In the rows, 128 means zero.
Each row of numbers belongs to one of the nodes below and depends on some of the facts about them. Some rows are named. Which node is each other row?

Known rows:
[ 91 149 172 113 137  99 125 119  98 155 133 114 142 121  99 168  82  98
 135 175 140  94 119  68 151 132 119 132 121 131 113] -> bivam
[ 72 132 152 126 150 112 142 105 111 137 126  99 157 136 109 141 112  84
 110 162 147  75 151  73 144 155 135 132 127 149 124] -> zemom
[ 82 139 142 102 172 107 131  94  86 170 126 119 174 127 116 139  92  93
 133 164 141 106 135  76 136 144 101 137 113 131 105] -> brupidas
[ 46 129 147 109 143 114 140  91 103 161 125 106 133 124 106 140  86  99
 118 172 142 102 137  81 148 154 117 129 101 152 109] -> trivo
[ 61 111 147  79 131 118  73 133 139 111 149 174 127  87  77 136  88 153
 131 157 148  91 122 100 138 127  89 126 115 177 104] -> tafladi
[ 99 131 121  76 177 119  72 148 111 140 124 175 193  89 101 120  99 125
 147 153 156 112 135  96 122 139  64 133 132 158 104] -> suban
[ 46 149 185 133 164 144 144 121 108 147 140 122 140  89 131 115 100 122
  74 145 140  53 149  65 106 119 113 131  96 162 132] -> biski
[ 90 148 182 127 129 112 130 131 109 138 131 103 125 129 103 164 100  85
 123 172 142  71 132  66 152 144 141 126 146 140 122] -> pimim
[109 136 147  85 153 115  57 161 125 145 143 181 169  94  85 130 100 122
 140 161 151 111 120 107 123 115  76 129 147 150 108] -> teklovin
[ 86 153 168 130 150 107 120 123 117 167 125 119 156 135  79 148 129  89
 110 183 125  80 123  98 146 133 113 156 164 132 138] -> klistugrak
[ 96 124 126  78 160 133  65 151 128 141 140 172 165  94 110 108  97 125
 135 162 157 118 142 104 127 130  88 134 139 163 108] -> brutrinur
[ 88 133 121  81 156 134  75 138 132 146 151 181 156  97 101 115 104 123
 133 161 153 116 139 108 127 122  95 140 135 171 109] -> kluris
[ 60  96 157  82 133 143  65 137 137 118 114 141 103 120  82 130 128 149
 137 137 161  97 148 111 154 154  80 116 125 185 121] -> ladros
[ 75  94 149  77 150  91  94 138  91 154 125 142 153 119  64 194  72 147
 121 128 180 114 102 108 144 140  97 133 116 152 114] -> klabrus
[ 72 124 145 104 137 108  73 129 145  71 138 151 174  92  60 145 109 140
 130 139 148  46 118  77 125 132  93 121 122 171 109] -> sirim
[ 75 129 122  90 148 120  88 120 136  91 159 178 159  86  98 122  81 134
 131 157 146  95 135  87 130 116 104 124 107 176 106] -> lustotrik
[ 67 106 141  93 160 138  77 138 135 124 124 160 137 103  95 112 115 137
 124 143 156  95 155 116 136 149  90 129 141 188 121] -> feru

There are 3 kinds of fact about the nodes: τ, ρ, Π.
τ: uses; ρ: refers to; Π: belongs to class
beriki τ:toflol Π:d
bevu Π:d
bibrak Π:a
biski τ:brukogar ρ:plibos,fori Π:c
bivam Π:b
bobatres ρ:brugedos,kazito,vebres Π:b
bokla ρ:gigugi Π:a
boske ρ:filum Π:d
brales ρ:bibrak,radri,flestum Π:a
brapli ρ:drastis,grisidan Π:a
brasu τ:divos,klami Π:a
breta τ:klistugrak ρ:radri Π:a
brevak ρ:stinil,tebrel Π:a
briplol τ:bevu ρ:mikir Π:a
briran τ:klami ρ:melanom,grisidan Π:a
brizok τ:trivo Π:b
brudi ρ:luskel Π:b
brugedos τ:plefom ρ:nevaden,klobrum Π:c
brukogar τ:plefom Π:a
brupidas ρ:grisidan Π:b
bruraflis ρ:bibrak Π:a
brutrinur ρ:kazito Π:a
dadrom Π:b
defe Π:b
deku ρ:dadrom Π:d
destin ρ:kides Π:b
destol ρ:brugedos Π:a
divos ρ:suban Π:a
drastis ρ:vabro Π:c
dreklupe ρ:dadrom Π:a
druskin Π:a
druso ρ:beriki,trori Π:c
dubok Π:a
feru τ:stisin ρ:stinil,grisidan,radri Π:a
figror τ:pugegrin ρ:grisidan Π:a
filum Π:b
fipliklim ρ:tregron Π:a
fiskimus ρ:vostavol Π:d
flapa Π:b
flestum τ:divos,klami Π:c
flidigra Π:b
flidratris τ:toflol,divos Π:a
fliplak ρ:suban,tregron Π:d
flomur Π:a
fludir ρ:brugedos Π:d
fori τ:plefom Π:a
gapos τ:brasu,divos,flestum ρ:filum Π:b
gegin ρ:gugun,grisidan,kazito,flomur,bobatres Π:a
gekle ρ:nuli Π:a
gifi τ:defe ρ:brales,grisidan,brudi Π:a
gigugi ρ:flomur Π:d
gimi ρ:brasu Π:a
goskeflom ρ:trori Π:a
grazun Π:d
grebel ρ:grefon,tivosok,radri Π:a
grefon ρ:melanom,grisidan,kazito Π:b
grinil ρ:figror,stesta Π:e
grisidan Π:e
grofim ρ:radri Π:a
gruplo Π:c
gugun ρ:tivosok,flomur Π:b
kazito ρ:nevaden,suban Π:c
kides Π:a
klabrus Π:e
klami Π:a
klesti ρ:bevu,radri,trori Π:a
klistugrak τ:klolal ρ:valo,teklovin Π:b
klobre ρ:melanom Π:b
klobrum τ:brukogar,klami ρ:grisidan Π:a
klolal ρ:bobatres Π:b
kluris ρ:stinil,nevaden Π:a
kodek ρ:brevak,fori,flapa Π:a
ladros τ:brasu,fori ρ:breta,klabrus,flomur Π:a
lalon τ:bevu,dreklupe ρ:klobrum Π:b
lifluk Π:a
liplok ρ:gapos Π:b
luskel ρ:zevor,grisidan,truper,grazun Π:b
lustotrik ρ:fori Π:a
mabis ρ:tregron,grisidan Π:b
melanom ρ:nevaden,dadrom Π:a
mezum ρ:stisin Π:d
mikir ρ:brugedos,klobrum,fori,tivosok Π:b
mugakil τ:mikir,fori,trivo ρ:suban,divos Π:c
musemem ρ:klobrum,vabro Π:b
nevaden Π:a
nole τ:brupidas ρ:grefon Π:d
nuli τ:brukogar ρ:gegin,tregron Π:a
pigem ρ:nuli,grisidan,druso Π:e
pimim τ:gugun ρ:kides Π:b
plefom ρ:klobrum Π:a
plibos ρ:klobrum Π:a
ploske ρ:dubok,bevu,fori,sirim Π:c
plutasu Π:d
pozun τ:plefom ρ:grisidan Π:e
pugegrin τ:plefom,fori ρ:gegin Π:b
pustules τ:brukogar,klami ρ:grefon Π:a
puvel ρ:gigugi Π:a
radri ρ:flomur Π:d
raklu ρ:gugun,dreklupe Π:c
redon τ:voflibra,brugedos,klami ρ:nevaden Π:c
releflik ρ:bevu Π:a
retim τ:plefom,klobrum,flestum Π:a
roklu Π:b
sabak ρ:dubok Π:a
setos ρ:mugakil,grisidan Π:c
sifil ρ:stinil,brevak Π:a
sipem ρ:tregron,brizok Π:b
sirim τ:mikir Π:a
skagron Π:a
stefli ρ:brasu,lalon Π:b
stesta τ:brukogar,klobrum ρ:brupidas Π:a
steval ρ:nevaden Π:c
stezis ρ:mikir,brugedos,fori,truper Π:c
stinil Π:b
stisin Π:e
suban ρ:nevaden,grisidan Π:a
sutre Π:b
tafladi ρ:klesti Π:a
tebrel τ:flestum ρ:nevaden Π:b
teklovin ρ:melanom Π:a
tivosok ρ:klobrum Π:d
toflol τ:plefom,divos ρ:teklovin Π:b
tonem ρ:klistugrak,druso Π:d
trebi ρ:valo Π:a
tregron ρ:suban Π:b
trivo ρ:tivosok,flestum Π:b
trolor ρ:flomur Π:a
trori Π:a
truper τ:plefom Π:b
vabro Π:e
valo Π:d
vebres Π:a
voflibra τ:stesta ρ:flomur Π:a
vopostun ρ:bruraflis,klobrum Π:a
vostavol τ:beriki ρ:plibos,flomur Π:c
zemom τ:gifi ρ:zevor Π:b
zevor Π:c
zozak ρ:vebres Π:b
zudrel ρ:grinil Π:a

Rows to name:
No name comes twice in this set of rows, the named rows included.
[ 81 130 140  99 139  99  66 134 133  88 151 173 163  74  69 156  77 138
 145 144 142  70 103  75 118 110  87 117 102 159  94] -> dubok
[ 56 128 163 102 157 100 129  90  85 179 114 116 143 126  94 150  85 110
 132 163 142 100 119  83 144 157  94 137  98 135 100] -> gugun
[ 87 148 161 132 151 117 120  99  85 164 133 131 175 130  96 142 131  84
 120 161 126  89 141  95 139 138  88 146 145 113 151] -> tebrel
[119 132 130  86 181  96  50 155 105 137 127 171 224  78  82 139 105 129
 149 140 155 105 106  82 108 138  54 132 136 133 105] -> nevaden
[ 87 129 172  98 149 152  81 161  94 124 124 168 145  83 123 101 126 136
 122 136 187  93 159 115 108 123  77 119 146 162 134] -> pustules
[ 75 128 124  86 175 126  41 115 134 140 123 182 132  98 104 114  85 119
 135 115 158 124 166  61 127 138 109 124 100 169 108] -> plefom
[ 97 134 173 107 144 121  51 153 132 111 121 171 131 102  94 150 111 125
 140 118 169  81 145  72 130 136 104 112 136 159 121] -> retim
[112 140 147  79 136 125  63 160 137 131 150 176 137  95  93 135  94 122
 140 178 151 103 131 101 142 116  94 133 140 163 115] -> trebi
[ 90 150 157 103 163  84 120 105  76 179 125 128 194 104  82 156  94  95
 136 160 132  93 103  75 127 138  87 143 114 105 109] -> stinil
[ 54 144 163 133 152 105  79  83 109 188  99 112 116 144  73 138 135  86
 102 126 143 108 154  60 142 162 116 141 114 130 140] -> pugegrin
[ 59  93 171  80 158 127  77 154 127 127 103 147 118  97 100 134 113 165
 132 143 171  77 136 113 130 155  85 128 140 183 104] -> voflibra
[124 129 159  69 145 104  61 172 123 107 132 155 156  83  93 169  75 124
 161 150 161  83 112  61 137 132 105 110 140 157  92] -> kides
[107 135 157 100 169 123 112 121  93 159 144 107 183 105 106 151  72  91
 129 157 121  80 125  32 121 139  82 123  89 146 102] -> zevor
[ 85 117 133  87 174 132  68 133 119 113 111 145 167 110  99 113 116 125
 131 129 168  93 153  84 122 155  85 117 134 183 109] -> figror

Now the same nodes, written a new way:
Some nodes and their rows:
[136 104 144 149 141  99  92 142 122 118 138  92 155 163 178 114 154 128
  91 124 103 116 131 163 147  63 149  99 131 127 119 161 164 149  79 106
 128 127 151  90 156 148 171 144 179 109 112 163 134  70  97 115 138 144
 150] -> sipem
[119 102 148 133 151  87 103 108 113 129 115 105 151 143 197 106 158 106
 109 124  99 123  92 189 137  66 137 114 160 116 153 157 210 128  98 112
 121 142 152 107 160 141 199 131 175  92 109 150 106  35 122 125 140 132
 146] -> redon
[135  83 143 145 130 109 110 120 131 106 131  98 149 178 159  74 159 122
 103 130 112 136 109 148 129  56 154 103 155 109 121 157 179 135 114  93
 139 119 138  77 151  99 195 179 186  97 143 163 124  59  99 129 157 158
 144] -> lalon
[ 97  96 155 157 156  69  75 121  73 125 134 115 130 161 179  98 121  96
 116 127  70 116  67 175 129  82 136  98 132 116 133 179 216 122  77 110
 107 137 147  84 135 149 193 144 202  82  84 183 128  44 133 102 186 144
 179] -> flestum
[137 104 137 142 134 101  98 134 124 122 129  95 159 158 180 105 160 126
  99 127 107 125 127 163 146  65 156 102 139 125 117 155 168 144  85 106
 129 119 149  95 154 139 174 144 173 106 118 158 129  63  97 122 138 141
 149] -> bobatres
[114  99 142 138 155  90 115 143 117  96 131 102 176 163 152 103 119 131
 117 149 132 142 147 175 120  67 180 110 116 106 109 157 135 158  81 112
 135 122 156  87 158 131 190 119 173 130 114 170 157 105  98 105 110 122
 137] -> brevak
[113  97 143 139 155  89 113 146 117  96 134 102 174 167 151 102 119 132
 117 146 131 140 148 172 118  68 180 110 115 105 112 159 133 160  79 109
 135 123 158  83 156 129 189 121 177 127 112 172 159 111  97 103 114 125
 139] -> sifil
[116 100 142 146 157  92 111 148 113  99 134 102 177 172 168 101 112 128
 121 141 132 141 153 171 110  64 185 109 117 107 112 158 133 166  79 102
 138 116 166  79 149 130 182 128 185 128 107 169 161 113  95 104 110 126
 145] -> grofim
[119 126 142 141 141 125  88 128 119  92 145  91 168 174 121 132 115 162
 115 147 135 136 154 160 109  82 182  89 119 147  80 169 146 135  62 137
 130 102 159  71 139 133 173 159 158 111 114 199 190 103  96  95 185 148
 151] -> bevu
[138 105 143 131 129 127 116 127 133  96 127  95 182 179 123  75 156 148
 128 157 125 154 163 141 122  67 202  98 156 112  76 148 131 133  99  98
 151  82 143  58 128  93 185 180 164 113 153 182 158  90  85 103 154 147
 140] -> tivosok
[115 104 139 148 132 113  77 122 118 118 138  97 133 163 158 117 132 132
 100 128 114 118 109 155 128  92 146  99 117 136 115 164 184 142  66 112
 114 111 156  93 152 149 170 147 180  96 101 175 151  74 106 120 176 153
 169] -> flapa
[ 94  98 142 147 157 100 105 121 109  82 140 105 152 180 131 115  84 134
 121 148 145 147 119 173  87  78 167 107 106 117 117 171 163 148  76 126
 124 127 162  82 158 124 200 132 176 113 100 186 180 111 108 105 160 137
 147] -> sirim
[117  78 164 139 141 102  77 126 128 104 131 121 152 165 201  91 163 108
  89 109 103 105 105 166 127  59 109 117 151 132 136 161 198 142  98  93
 125 136 168  93 159 131 199 151 202 105 114 162 110  56 124 130 122 151
 160] -> biski
[ 92  99 140 140 151 103  98 129 114  97 137 106 151 169 130 110  96 135
 125 153 141 139 126 168  99  96 173 107 100 113 111 163 152 155  64 116
 121 111 161  85 155 135 185 123 178 117 100 183 180 116 103 102 148 133
 157] -> skagron
[114 102 139 150 132 111  77 126 116 117 140  97 134 163 159 118 131 132
  99 128 111 118 110 156 130  89 144  97 113 138 112 165 182 141  65 111
 113 114 155  91 153 148 170 147 181  99 100 175 151  75 105 119 174 153
 169] -> filum
[116 125 143 139 139 124  85 127 118  95 144  94 166 173 120 132 119 160
 118 148 130 136 154 157 113  85 182  90 120 145  77 169 143 133  59 135
 129  96 159  71 136 137 173 154 154 113 111 198 189 102  97  91 181 145
 152] -> valo
[116 101 141 136 168 100 121 143 132  97 135  95 162 183 146 107 123 132
 115 147 130 127 142 169 110  80 181 114 127  85 138 165 122 177  76  96
 136 123 158  75 147 140 189 139 179 119 111 173 158 115  99  76 116 132
 133] -> brapli

Name these rows:
No name comes twice in this set of rows, the named rows included.
[115 109 136 130 168  70 110 156 100 117 131  97 187 158 150 105 118 116
 122 144 119 139 133 182 128  81 187 103 129  96 113 171 129 162  74 132
 132 127 135  88 147 149 197 104 160 128 107 174 164  91 110  83 109 109
 125] -> divos
[117 102 145 144 171  95 123 139 122  89 136  97 169 190 155 111 108 126
 115 136 134 138 138 175  97  62 176 111 136  96 140 171 135 172  87 106
 142 132 163  71 147 128 198 143 178 119 108 172 159 110 104  86 119 130
 126] -> feru
[ 93  94 139 140 156  83  88 144  98 103 142 110 169 181 131  98  83 112
 125 133 140 146 105 160  88 100 166  95 119 113 109 185 155 156  79 139
 125 121 143  75 139 132 210 130 177 121  99 189 192  99 121  93 155 131
 144] -> flidratris
[114 105 149 138 181  87 122 128 112  79 131 106 163 192 144 107 117 122
 123 148 106 132 135 190 105  56 179 116 146  79 141 176 139 160  78 100
 138 128 156  74 140 133 203 138 173 107 107 190 148 103 115  59 120 121
 126] -> briran
[116 106 136 149 134 115  84 122 119 117 137  93 133 164 160 121 128 135
  98 129 118 121 110 159 125  88 147  97 116 136 120 163 185 142  68 113
 114 117 157  94 157 147 168 151 180  95 102 172 152  74 104 123 179 156
 167] -> defe
[137 102 140 152 135 104 101 136 123 115 134  92 152 165 181 105 150 129
  97 127 108 126 129 159 141  58 157 101 134 123 118 155 169 144  87  99
 131 124 153  87 154 134 170 156 184 104 118 161 130  71  93 125 148 151
 154] -> trivo
[134  90 141 144 129 108  99 130 129 118 129  95 149 168 165  85 163 126
 101 133 105 125 121 149 143  70 159 104 139 113 114 153 168 145  92  89
 132 112 143  84 151 125 177 162 185 101 128 161 127  65  96 123 146 151
 154] -> musemem
[120  98 143 146 173  96 134 137 128  80 140  90 164 194 151 115 102 134
 108 139 141 137 135 180  94  54 174 109 132  93 146 172 139 168  94 114
 144 148 160  71 158 121 201 150 178 116 115 172 159 107 102  90 132 140
 119] -> gifi
[120 101 145 155 164  90 120 146 109  86 138 101 180 183 176 108  95 125
 117 131 140 151 149 179  95  41 178 107 127 112 122 167 145 161  92 115
 145 134 171  74 149 118 194 138 185 126 107 171 161 108 100 112 119 129
 135] -> breta
[114 108 134 122 158  91 121 132 123 109 121  99 181 151 146 111 126 131
 122 152 138 144 142 187 122  78 184 115 130 102 119 153 136 153  80 126
 132 122 149 102 166 136 196 103 152 127 116 165 157  93 102 103 106 113
 123] -> melanom
[124 109 135 121 149  92 105 119 130 152 108  94 156 125 200 118 170 114
 102 124 115 114 100 188 151  91 142 115 152 116 156 147 191 145  88 116
 119 138 149 121 170 162 185 115 165  99 110 136 109  35 115 131 127 132
 142] -> kazito
[124  95 151 142 156  97 101 135 135 134 130  91 133 160 195 106 163 118
  88 120  99  93 103 163 142  88 137 112 140 100 165 159 174 166  86  81
 123 142 159  86 152 160 176 155 200  97 104 146 112  62 109 105 139 158
 156] -> setos
[112  79 139 134 142 101 127 128 129  97 125 108 167 176 132  60 132 126
 130 159 133 153 136 152 111  76 192 114 129  83 108 147 138 154 100  84
 142 100 146  73 150  97 196 146 186 119 140 170 152 105  93 112 120 136
 143] -> plibos
[141  97 146 159 145  95 104 140 119  97 146  89 157 177 185 121 137 130
  83 118 112 126 125 169 133  36 143  96 134 133 122 169 178 139  97 122
 136 154 152  85 164 127 186 158 181 106 118 165 131  63 102 129 153 154
 139] -> klistugrak

The same nodes again, as new rows of numbers:
Named rows:
[124 127 122 118 126 133 124 125 128 124 133 127 136 122] -> brudi
[109 137 141 131 143 135 122 117 158 138 117 151 157 110] -> bevu
[138 140 140 136  98 120 124 138 125 128 125 127 116 147] -> trebi
[139 119 119 156 109 139 114 134 116 130 135 125 144 123] -> toflol
[130 119 123 104 138 128 100 118 128 121 127 142 160 119] -> zevor
[123 131 144 125 110 112 135 134 122 132 128 124 112 147] -> gimi
[110 119 131 124 103 128 130 131 143 122 140 127 134 132] -> zozak
[119 121 133 125 133 137 119 122 123 126 141 123 122 128] -> klolal
[135 131 108 130 138 118 147 134 107 125 119 118 127 125] -> figror
[125 126 131 134 123 128 114 128 136 126 130 137 133 130] -> flidigra
[119 127 126 114  85 134 137 128 136 120 130 123 135 128] -> musemem
[133 132 138 133 149 112 120 132 121 135 128 129 109 141] -> skagron
[119 132 125 120 120 128 141 125 113 131 129 118 101 146] -> vopostun
[127 113 121 141 127 114 153 139 111 128 136 129 109 135] -> pustules
[118 149 126 138 126 121 133 132 112 131 128 145 124 134] -> dreklupe
[126 133 117 129 188 121 126 132  98 125 135 128 107 118] -> suban
[126 132 149 141 106 142 113 130 165 133 132 127 141 122] -> boske

Name these rows:
No name comes twice in this set of rows, the named rows included.
[107 113 134 120 163 126 127 113 163 137 114 134 120 100] -> radri
[127  99 104 124 157 134 111 120 107 125 134 138 160 110] -> brugedos
[154 118 132 141 105 129 124 137 137 132 126 134 149 135] -> gapos
[139 132 142 125 143 117 108 129 138 127 124 144 143 125] -> filum
[133 127 129 123 151 122 114 125 130 130 129 134 139 125] -> flapa
[139 120 118 135 113 134 150 128 118 136 112 115 119 157] -> ladros
[115 141 109 126 107 134 144 129 118 132 130 141 122 147] -> briplol
[137 137 129 105 160  99 138 117 124 130  98 140 116 110] -> flomur
[123 116 105 101 145 129 113 133 112 131 149 107 184 136] -> mugakil
[146 108 112 119 132 138 110 114 117 129 116 140 165 119] -> flestum
[128 106 117 141 157 128 123 134 112 129 145 129 138 121] -> tebrel
[139 116 121 131 160 120 131 130 123 128 118 135 151 116] -> truper

